Here is a tiny trained network, its code and every weight. The questions are about switching its units off for an input and a target symbol, where a switched-off unit gives its printed mean instead of its output.

import numpy as np


def w(rows, s, z=0):
    codes = np.array(rows[::2]) - 128.0
    scale = np.full(codes.shape[1], s)
    scale[-1] = z or s
    return codes * scale


def norm(h):
    return h / np.sqrt((h * h).mean(-1, keepdims=True) + 1e-5)


def softmax(a):
    e = np.exp(a - a.max(-1, keepdims=True))
    return e / e.sum(-1, keepdims=True)


def log_softmax(a):
    a = a - a.max(-1, keepdims=True)
    return a - np.log(np.exp(a).sum(-1, keepdims=True))


def net(x, mask):
    ids = ['αγζηθλμπφω'.index(c) for c in x.split()]
    T = len(ids)
    res = E[ids] + P[:T]
    u = 0
    for l in range(2):
        r = norm(res)
        for j in range(3):
            rows = slice(2 * j, 2 * j + 2)
            q, k, v = (r @ M[l][rows].T for M in (Q, K, V))
            z = softmax(np.where(np.tri(T) > 0, q @ k.T / 2**0.5, -1e9)) @ v
            o = O[l][rows]
            res = res + np.where(mask[u + j], z, o[:, -1]) @ o[:, :-1]
        u += 3
    return log_softmax(norm(res)[-1] @ U[:, :-1].T + U[:, -1])


Q, K, V, O = {}, {}, {}, {}
E = w([
[151,80,143,151,147,99,101],'α',
[59,144,89,156,123,102,203],'γ',
[150,126,136,118,3,126,186],'ζ',
[186,102,104,103,74,132,99],'η',
[105,73,194,81,138,95,163],'θ',
[83,115,123,132,88,23,109],'λ',
[173,101,80,208,120,100,125],'μ',
[166,53,45,128,175,129,151],'π',
[69,126,98,134,86,127,74],'φ',
[113,128,157,131,137,180,189],'ω',
],0.024)
P = w([
[189,207,164,114,244,116,116],'0',
[95,45,93,94,98,165,131],'1',
[96,49,94,96,96,163,138],'2',
[98,47,92,99,98,165,142],'3',
[99,50,90,101,94,157,145],'4',
[100,53,91,103,93,159,150],'5',
[99,51,93,94,92,153,147],'6',
[99,54,95,95,90,158,150],'7',
[96,56,89,98,96,155,157],'8',
[94,59,86,91,95,155,161],'9',
[100,61,86,97,91,149,159],'10',
],0.011)
Q[0] = w([
[152,180,147,224,203,156,23],'0.h1',
[79,192,112,11,104,205,174],'0.h1',
[199,187,150,39,67,209,217],'0.h2',
[69,176,130,55,134,201,184],'0.h2',
[119,145,114,42,143,161,102],'0.h3',
[125,41,101,53,2,162,168],'0.h3',
],0.0099)
K[0] = w([
[68,65,116,149,97,196,111],'0.h1',
[141,198,149,92,165,148,167],'0.h1',
[55,2,93,107,78,193,106],'0.h2',
[55,76,131,185,135,159,188],'0.h2',
[134,151,136,46,133,152,85],'0.h3',
[175,199,156,108,183,128,100],'0.h3',
],0.012)
V[0] = w([
[112,150,72,50,206,123,170],'0.h1',
[92,65,147,196,100,87,67],'0.h1',
[152,208,177,183,129,154,102],'0.h2',
[172,221,128,90,147,90,123],'0.h2',
[101,89,164,13,111,91,108],'0.h3',
[119,130,112,200,125,2,177],'0.h3',
],0.0077)
O[0] = w([
[23,56,130,214,210,147,110,166],'0.h1',
[63,190,28,9,191,168,205,82],'0.h1',
[214,254,131,42,181,158,229,1],'0.h2',
[46,126,116,46,83,131,162,45],'0.h2',
[71,53,180,34,113,74,144,119],'0.h3',
[116,201,122,186,68,20,76,174],'0.h3',
],0.0061,0.0022)
Q[1] = w([
[174,86,80,129,183,16,192],'1.h1',
[100,158,135,60,116,218,63],'1.h1',
[107,13,48,120,94,104,181],'1.h2',
[63,119,82,195,82,106,153],'1.h2',
[113,218,144,128,195,120,69],'1.h3',
[126,85,99,135,113,92,233],'1.h3',
],0.011)
K[1] = w([
[164,154,148,117,196,38,253],'1.h1',
[88,112,67,27,90,222,58],'1.h1',
[196,156,173,114,224,95,133],'1.h2',
[123,189,161,159,171,116,93],'1.h2',
[16,68,23,135,163,91,188],'1.h3',
[191,210,216,152,162,112,160],'1.h3',
],0.012)
V[1] = w([
[135,138,141,82,119,42,203],'1.h1',
[153,135,176,190,189,1,192],'1.h1',
[74,167,144,137,52,210,133],'1.h2',
[100,138,188,102,190,109,192],'1.h2',
[186,169,217,161,121,113,100],'1.h3',
[180,72,87,49,146,139,108],'1.h3',
],0.0098)
O[1] = w([
[133,144,193,121,66,111,100,123],'1.h1',
[75,137,112,96,99,235,37,3],'1.h1',
[78,87,118,245,77,102,137,119],'1.h2',
[119,150,199,175,195,95,145,205],'1.h2',
[170,147,181,149,107,196,129,137],'1.h3',
[155,145,117,170,134,87,34,140],'1.h3',
],0.011,0.0056)
U = w([
[170,193,143,31,188,146,143,216],'α',
[12,164,89,212,139,181,93,118],'γ',
[176,147,177,149,43,133,185,150],'ζ',
[242,110,121,166,159,74,12,59],'η',
[93,89,237,114,194,106,65,57],'θ',
[47,192,142,45,78,78,102,1],'λ',
[171,247,13,148,118,173,144,164],'μ',
[151,59,46,82,213,193,132,51],'π',
[110,122,79,129,173,38,172,165],'φ',
[152,140,182,199,223,196,217,153],'ω',
],0.013,0.0053)

Each question gives the input, a string of symbols that net reads in full, and the target symbol t.
The units are the heads (2 rows each of Q, K, V and O). Each row of codes is followed by its name. A weight is (code - 128) times the scale printed after its matrix; where a second scale follows, it is the last column's (O and U).
mask holds one flag per head, layer by layer. A switched-off head (its flag False) gives its mean, the last column of its rows in O, instead of its output. The means were averaged over made-up inputs and are rounded, as every weight is.
A unit's drop is (log p(t) with every unit on - log p(t) with that unit switched off) / (log p(t) with every unit on - log p(t) with every unit switched off).
The circuit of an input: a set's keep is (log p(t) with only the set's units on - log p(t) with every unit switched off) / (log p(t) with every unit on - log p(t) with every unit switched off). Starting from all 6 units, units are removed one at a time, each time the one whose removal leaves the highest keep (on an exact tie, the one counted first), for as long as the keep stays at least 0.8.
circuit, biggest first: the units of the circuit, biggest drop first
most important unit: the unit with the biggest drop
heads that matter: for each layer, one digit per head in row order, 1 if its drop is at least 0.15 and else 0, layers parted by /
drop when u is switched off: that unit's drop, to one decimal
input γ φ γ ζ θ ζ, target γ: circuit, biggest first => [1.h1, 0.h1]
input θ ζ γ ζ ζ ζ ζ φ θ φ, target θ: circuit, biggest first => [1.h2]
input λ η φ γ φ γ, target λ: circuit, biggest first => [1.h1, 1.h2]
input γ φ μ ω θ θ θ, target γ: circuit, biggest first => [1.h1, 0.h3]
input θ γ γ φ ζ ζ γ φ, target φ: heads that matter => 000 / 101
input ω ω ζ φ λ γ, target ω: heads that matter => 001 / 011
input φ φ γ α φ α γ η, target φ: heads that matter => 101 / 100
input η ζ η φ ζ ω φ ω, target η: heads that matter => 010 / 001
input π γ ω ζ, target π: heads that matter => 100 / 110
input φ ω η, target φ: heads that matter => 100 / 100
input η θ ζ θ λ φ π ω λ θ, target η: circuit, biggest first => [1.h3, 0.h2]
input ζ φ α η ω, target ζ: heads that matter => 100 / 010
input γ φ ζ φ φ α φ μ φ ω, target γ: circuit, biggest first => [0.h3, 0.h2, 1.h1]
input ζ μ π ω μ ζ φ φ ζ π π, target ζ: most important unit => 1.h3
input γ ω λ γ φ γ ω φ, target φ: heads that matter => 010 / 101
input ω μ φ φ ζ γ ζ φ γ ω γ, target γ: heads that matter => 000 / 100
input φ η ω, target φ: heads that matter => 100 / 101
input π ζ ω φ φ θ π φ θ ζ φ, target π: heads that matter => 100 / 010
input γ θ λ, target γ: heads that matter => 100 / 100
input λ θ φ, target λ: most important unit => 0.h3
input η ζ φ φ φ φ γ ω φ, target η: heads that matter => 100 / 001
input ζ λ γ, target ζ: circuit, biggest first => [0.h1, 1.h3]
input η φ γ, target η: circuit, biggest first => [1.h3, 0.h2]
input μ ζ φ η η, target μ: circuit, biggest first => [0.h3, 1.h2]
input ζ φ ω ζ η α α φ φ, target ζ: drop when 0.h1 is switched off => 0.6
input γ ω γ φ η μ φ φ ω, target γ: drop when 0.h3 is switched off => 0.5
